Each row has a hidden trait or not; one of two labels after the row says which. A new part has a new trait and new labels.
In the rows, 128 means zero.
[115 139 117 133 136 132 141 105 119 134 140 135 136 140  63 108 123 108
 136 134 128  87  87 131 116 115 139 133 132 113 110 111 119 123 138 135
 117 124 121 112  84] | M
[132 128 136 124 140 152 151 105  93 123 137 106 141 131  50 121 132 105
 134 127 134 114  95 123 120  78 142 137 120 112 109 113 119 119 134 125
 123 145 120 118 107] | M
[123 119 145 196 150  38 105 115 241 166 225 153 162 138  25 100 113 132
 167 123 123  93  90 142 108 123 115 141 142  70 153  80 138 140 153 140
 109 132 123 114   3] | Z
[125 132 134 150 127 112 122 119 129 128 147 142 134 139 141 109 126 128
 150 127 124 123 104 134 133 120 126 128 128 111 129 126 119 127 130 130
 126 112 126 124  96] | Z
[134 127 145 153 124 138 132 109 113 112 134 123 135 136 171 105 131 125
 158 119 123 141  97 128 146 101 130 125 124 120 121 131 108 121 126 123
 128 111 128 127 100] | M
[130 129 148 147 126 130 142 104  97 110 122 125 133 143 163 106 133 129
 161 116 124 135  96 127 152  86 132 126 114 127 123 135 101 126 123 121
 131 116 123 124 110] | M
[141 123 160 141 133 151 157  87  67 102 147 112 136 139 148 101 137 119
 182 113 127 151  87 125 149  67 139 131 106 123 110 124  94 111 127 115
 127 128 121 125 105] | M
[133 136 164 165 147  37 114 147  56 112   1 135 118 131 167 129 123 121
 135 104 127  69 200 116  75 226 127 132  98 150 137 202 125 145 125 130
 118 137 140 138 182] | M
[122 131 123 128 130 106 121 143 135 134  92 137 124 125 121 137 123 129
 113 129 129 106 149 128 110 161 125 128 130 134 133 135 135 135 127 134
 124 136 132 131 146] | M
[123 138 143 154 140  41 110 159 100 129   5 148 117 126 148 139 120 127
 110 116 127  67 195 124  76 233 124 129 118 146 142 175 139 150 127 136
 118 138 141 137 173] | M

[144 163 110 135 110 158 141 150 128 189 142 105 136  93  94 115 127] | ruda
[ 92  87 119 127 128 142 116 137 122 182 138 126 104 123 130 123  71] | lelup
[135 149  96 132  98 174 142 154 127 172 143 122 136 102  87 110 125] | ruda
[165  80 120 130 110 141 128 110 121 170 137 133 123 124 133 123 121] | lelup
[ 97  46 137 128 128 111 104  97 128 188 126 103  93 139 159 134  81] | ruda
[173  85 126 131 114 136 131 114 123 158 133 125 128 116 140 126 135] | lelup
[140 144 124 129 117 132 126 132 127 165 128 108 115 117 140 128  84] | ruda
[ 71  83 112 131 144 149 118 151 130 192 138 115 112 131 113 122 121] | lelup
[ 92   1 112 130 103 150 117 110 129 187 137 115 112 133 114 121 116] | ruda
[158  74 101 127  95 159 136 118 124 121 132 149 136 136 115 117 124] | lelup
[ 68 128 107 130 154 154 120 167 126 200 147 125 113 117 103 118  96] | lelup
[ 93  17 108 127 100 155 120 111 126 167 136 131 114 128 114 118  96] | ruda
[120 100  92 138 103 183 141 158 128 236 158 105 131  84  70 105 156] | ruda
[ 91  20 117 132 108 149 115 112 126 219 145 109 105 119 117 120 110] | ruda
[ 83   1 111 129 102 154 117 114 125 187 141 134 110 139 123 119  94] | ruda
[171  30 128 139 113 140 128 112 123 240 148 101 122  99 127 122 175] | lelup
[ 97  61 109 126 101 156 120 117 123 169 139 133 112 126 116 118  84] | ruda
[ 92  35 109 130 104 159 119 115 127 189 141 123 113 126 109 118 110] | ruda
[ 96  57 105 125  98 156 121 113 128 136 130 136 118 143 119 120 103] | ruda
[ 96 129 112 128 132 150 119 151 123 180 141 130 108 122 118 119  83] | lelup
[ 97 113 115 125 130 145 117 146 125 155 132 131 110 134 127 123  78] | lelup
[146  41 114 133 105 152 125 110 124 203 143 119 118 115 117 119 133] | lelup
[ 92 113 106 130 138 155 120 156 130 174 138 124 117 132 105 119 121] | lelup
[ 92  34 112 127 103 149 118 109 131 149 127 123 116 144 120 123 115] | ruda
[152 255 123 123 124 138 135 154 113 146 139 139 117  86 141 123   9] | ruda
[ 92  30  96 125  88 164 125 109 134 110 120 139 128 164 103 119 135] | ruda
[ 97  45 125 128 116 134 111 109 124 193 138 116 101 123 138 125  74] | ruda
